Here is a tiny trained network, its code and every weight. The questions are about switching its units off for an input and a target symbol, where a switched-off unit gives its printed mean instead of its output.

import numpy as np


def w(rows, s, z=0):
    codes = np.array(rows[::2]) - 128.0
    scale = np.full(codes.shape[1], s)
    scale[-1] = z or s
    return codes * scale


def norm(h):
    return h / np.sqrt((h * h).mean(-1, keepdims=True) + 1e-5)


def f(y):
    return y / 2 * (1 + np.tanh(0.7978845608 * (y + 0.044715 * y**3)))


def softmax(a):
    e = np.exp(a - a.max(-1, keepdims=True))
    return e / e.sum(-1, keepdims=True)


def log_softmax(a):
    a = a - a.max(-1, keepdims=True)
    return a - np.log(np.exp(a).sum(-1, keepdims=True))


def net(x, mask):
    ids = ['βγδεζηλπστψω'.index(c) for c in x.split()]
    T = len(ids)
    res = E[ids] + P[:T]
    u = 0
    for l in range(2):
        q, k, v = (norm(res) @ M[l].T for M in (Q, K, V))
        z = softmax(np.where(np.tri(T) > 0, q @ k.T / 3**0.5, -1e9)) @ v
        res = res + np.where(mask[u], z, O[l][:, -1]) @ O[l][:, :-1]
        u += 1
        y = f(norm(res) @ A[l][:, :-1].T + A[l][:, -1])
        res = res + np.where(mask[u : u + 8], y, B[l][:, -1]) @ B[l][:, :-1]
        u += 8
    return log_softmax(norm(res)[-1] @ U[:, :-1].T + U[:, -1])


Q, K, V, O, A, B = {}, {}, {}, {}, {}, {}
E = w([
[164,84,185,144,218,119,232,118,99,122,175,99],'β',
[163,45,188,118,128,80,158,128,224,133,114,136],'γ',
[66,208,36,175,146,155,166,102,155,152,104,32],'δ',
[218,128,129,126,157,244,144,109,190,65,115,87],'ε',
[120,56,136,199,110,103,119,184,193,253,68,110],'ζ',
[123,98,155,175,81,152,122,58,108,123,193,52],'η',
[67,90,99,82,184,58,128,159,195,105,67,166],'λ',
[56,140,226,85,87,151,198,119,67,126,33,147],'π',
[58,83,178,107,183,46,196,76,105,124,154,157],'σ',
[48,124,142,162,103,20,98,199,63,174,120,78],'τ',
[123,151,88,120,76,137,34,149,179,74,120,40],'ψ',
[159,134,109,172,142,109,64,27,226,75,164,173],'ω',
],0.0044)
P = w([
[137,144,128,106,107,124,138,119,136,226,152,153],'0',
[143,92,110,191,124,92,134,134,81,53,81,133],'1',
[81,96,75,78,135,167,154,130,163,255,160,139],'2',
[131,155,178,151,168,116,79,102,105,131,90,95],'3',
[76,107,97,146,91,117,201,186,186,134,161,150],'4',
[112,82,141,162,134,133,100,115,142,34,88,71],'5',
[56,133,143,86,152,157,145,145,202,215,174,137],'6',
[98,95,188,144,165,155,71,88,161,64,87,39],'7',
],0.0065)
Q[0] = w([
[144,102,97,83,150,138,73,81,70,131,82,92],'L0H0',
[120,121,106,41,156,166,114,90,113,255,148,161],'L0H0',
[185,173,57,152,60,94,154,189,86,96,139,177],'L0H0',
],0.0081)
K[0] = w([
[63,162,172,96,142,170,147,155,211,176,185,116],'L0H0',
[181,254,190,102,142,73,70,129,106,188,142,132],'L0H0',
[182,117,17,94,37,106,141,175,59,108,176,205],'L0H0',
],0.0072)
V[0] = w([
[136,177,77,147,109,154,2,126,173,125,113,107],'L0H0',
[219,41,129,110,141,104,102,128,190,69,160,184],'L0H0',
[239,159,147,119,123,247,180,120,92,144,171,78],'L0H0',
],0.0044)
O[0] = w([
[223,131,50,112,53,136,169,131,73,130,142,162,130],'L0H0',
[152,238,193,48,154,184,76,100,115,254,182,136,71],'L0H0',
[104,184,172,195,117,162,172,234,150,67,194,172,4],'L0H0',
],0.0045,0.0023)
A[0] = w([
[217,126,24,73,38,125,207,152,91,197,191,228,15],'L0N0',
[111,138,31,107,37,151,180,232,143,203,186,193,124],'L0N1',
[172,107,150,145,107,113,41,40,83,90,120,70,122],'L0N2',
[190,181,169,137,238,178,152,118,55,66,154,66,64],'L0N3',
[174,140,53,63,125,98,57,156,38,56,73,130,95],'L0N4',
[183,155,164,153,134,199,74,137,118,18,30,157,84],'L0N5',
[129,249,137,59,104,145,105,179,163,254,217,226,3],'L0N6',
[59,86,179,124,108,142,177,227,193,188,170,185,80],'L0N7',
],0.0052,0.0054)
B[0] = w([
[50,139,197,130,89,75,76,95,127,48,1,108,170],'L0N0',
[169,128,209,117,131,111,156,102,124,79,143,169,229],'L0N1',
[149,142,161,144,90,186,138,164,132,101,183,145,254],'L0N2',
[133,91,76,101,158,130,110,186,137,105,106,126,151],'L0N3',
[38,158,161,149,150,126,79,131,201,149,154,114,151],'L0N4',
[148,175,126,47,77,147,97,124,136,108,105,119,186],'L0N5',
[126,39,94,171,179,200,160,158,51,130,169,52,171],'L0N6',
[152,201,74,165,149,159,100,118,139,116,146,113,200],'L0N7',
],0.0078,0.0041)
Q[1] = w([
[73,124,86,82,140,89,157,126,205,195,143,136],'L1H0',
[122,157,255,67,185,163,68,143,139,188,133,83],'L1H0',
[154,113,149,62,85,108,144,58,112,156,149,178],'L1H0',
],0.0075)
K[1] = w([
[76,124,195,174,148,106,89,137,77,217,34,103],'L1H0',
[170,102,158,34,250,209,90,81,129,181,165,23],'L1H0',
[173,127,107,175,91,116,46,102,132,255,179,164],'L1H0',
],0.0062)
V[1] = w([
[4,228,114,47,108,206,144,128,51,108,123,97],'L1H0',
[107,108,133,123,119,25,42,225,68,136,199,125],'L1H0',
[75,102,91,75,221,94,146,97,126,71,226,144],'L1H0',
],0.0038)
O[1] = w([
[125,118,20,197,67,74,144,84,115,116,62,117,77],'L1H0',
[70,88,180,168,94,232,136,150,109,175,106,200,6],'L1H0',
[94,106,57,103,127,173,2,138,144,83,123,169,89],'L1H0',
],0.0043,0.0014)
A[1] = w([
[210,244,109,138,97,131,113,47,146,95,179,240,20],'L1N0',
[105,131,185,198,114,46,65,138,70,120,146,114,38],'L1N1',
[148,60,161,122,181,121,110,42,2,105,105,107,1],'L1N2',
[166,18,114,123,57,123,157,141,136,210,60,144,79],'L1N3',
[68,128,115,71,157,98,86,87,171,154,108,100,77],'L1N4',
[185,82,107,122,97,85,202,118,114,90,144,190,63],'L1N5',
[136,131,78,141,177,177,139,129,127,158,194,123,112],'L1N6',
[183,136,57,20,65,110,107,76,68,235,129,169,63],'L1N7',
],0.0072,0.0094)
B[1] = w([
[189,65,75,108,88,60,9,71,103,132,169,212,169],'L1N0',
[137,123,140,86,66,118,128,179,44,220,111,80,125],'L1N1',
[43,227,82,82,225,179,83,47,40,72,173,122,156],'L1N2',
[68,146,96,69,79,223,154,142,153,96,154,226,231],'L1N3',
[225,150,145,197,132,224,126,129,86,127,61,152,244],'L1N4',
[64,75,151,120,238,130,33,239,86,141,94,113,114],'L1N5',
[119,124,173,111,21,70,85,161,94,121,77,117,250],'L1N6',
[192,208,78,53,142,76,125,253,107,55,122,46,181],'L1N7',
],0.0082,0.0012)
U = w([
[40,253,156,168,117,134,28,182,213,142,149,112,45],'β',
[119,50,116,97,69,118,86,145,73,242,119,31,161],'γ',
[98,23,140,141,242,106,100,210,141,92,127,144,115],'δ',
[178,126,188,222,80,175,199,162,32,45,206,138,12],'ε',
[168,145,209,89,190,98,202,82,214,207,176,104,161],'ζ',
[190,93,79,127,118,45,51,83,125,120,185,194,250],'η',
[210,198,44,13,132,131,161,178,122,114,98,94,165],'λ',
[119,114,15,215,147,75,203,74,195,145,112,66,230],'π',
[193,135,130,220,153,208,85,101,128,196,23,164,67],'σ',
[39,85,92,108,86,196,181,126,156,153,136,218,203],'τ',
[93,139,217,91,60,63,148,88,86,37,25,173,18],'ψ',
[80,163,105,99,209,169,126,36,39,118,175,94,156],'ω',
],0.0045,0.002)

Each question gives the input, a string of symbols that net reads in full, and the target symbol t.
The units are the heads (3 rows each of Q, K, V and O) and the neurons (one row each of A and B). Each row of codes is followed by its name. A weight is (code - 128) times the scale printed after its matrix; where a second scale follows, it is the last column's (O, A, B and U).
mask holds one flag per unit, layer by layer, with each layer's heads first. A switched-off unit (its flag False) gives its mean, the last column of its rows in O or B, instead of its output. The means were averaged over made-up inputs and are rounded, as every weight is.
A unit's drop is (log p(t) with every unit on - log p(t) with that unit switched off) / (log p(t) with every unit on - log p(t) with every unit switched off).
The circuit of an input: a set's keep is (log p(t) with only the set's units on - log p(t) with every unit switched off) / (log p(t) with every unit on - log p(t) with every unit switched off). Starting from the 12 units with the biggest drops (on a tie, the unit counted first), units are removed one at a time, each time the one whose removal leaves the highest keep (on an exact tie, the one counted first), for as long as the keep stays at least 0.8.
units of the circuit, in order: the units of the circuit, biggest drop first
unit that matters most: the unit with the biggest drop
k most important neurons: the k neurons with the biggest drops, biggest first
k most important neurons of layer l: the k neurons of layer l with the biggest drops, biggest first
input β ε ε τ π, target ε: 2 most important neurons of layer 0 => (L0N6, L0N1)
input π η τ γ β, target η: unit that matters most => L0N7
input η ω λ, target η: 2 most important neurons => (L0N7, L1N0)
input η λ ω ε ε δ γ, target ε: 4 most important neurons => (L0N6, L0N1, L0N7, L1N6)
input ω β γ ε σ δ δ, target ε: 3 most important neurons => (L0N6, L0N1, L1N6)
input δ λ τ ψ δ, target λ: units of the circuit, in order => (L0H0, L1N7)
input σ τ η τ σ ω ω, target τ: units of the circuit, in order => (L0H0, L1N3, L1H0, L0N1)
input π β π ψ ψ λ π, target ψ: units of the circuit, in order => (L0N0, L0H0)
input η ω π η ε τ τ, target η: units of the circuit, in order => (L0N7, L0H0, L1N0, L0N1)
input ζ ζ ω ω β, target ζ: units of the circuit, in order => (L0H0, L1H0)
input δ ψ ζ, target δ: units of the circuit, in order => (L0H0, L0N1, L1N5)
input ψ ω ψ, target ψ: units of the circuit, in order => (L0H0, L0N0)
input π δ τ τ γ σ δ, target τ: units of the circuit, in order => (L0H0, L1N3, L0N7, L1H0)
input δ ε ψ σ ψ, target ε: units of the circuit, in order => (L0H0, L0N6, L0N1)
input ω ψ γ δ η, target ψ: units of the circuit, in order => (L0H0, L0N0)
input η γ τ γ η, target γ: units of the circuit, in order => (L0H0, L1N6, L0N6)
input ε π ψ δ, target π: most important neuron => (L0N1)
input β η ζ, target β: units of the circuit, in order => (L0H0, L0N7)
input λ ε ω, target λ: units of the circuit, in order => (L0H0, L1N7)
input ψ γ λ ψ ω, target γ: 2 most important neurons => (L0N6, L1N6)
input δ ψ λ τ ε ε, target λ: most important neuron of layer 0 => (L0N5)
input ω λ η β ζ ψ, target β: 2 most important neurons of layer 0 => (L0N4, L0N2)
input λ ζ ψ β ε ω, target η: units of the circuit, in order => (L1N0, L0H0)
input ψ τ ψ π δ σ, target ω: 2 most important neurons => (L1N2, L0N4)
input π ε η η λ π ζ, target η: 2 most important neurons => (L0N7, L1N0)
input ε ω π ζ ζ, target ω: 3 most important neurons => (L0N6, L1N2, L0N0)
input σ η ε γ ζ τ β, target γ: unit that matters most => L1N6
input β η ζ τ π, target η: 2 most important neurons of layer 0 => (L0N7, L0N1)
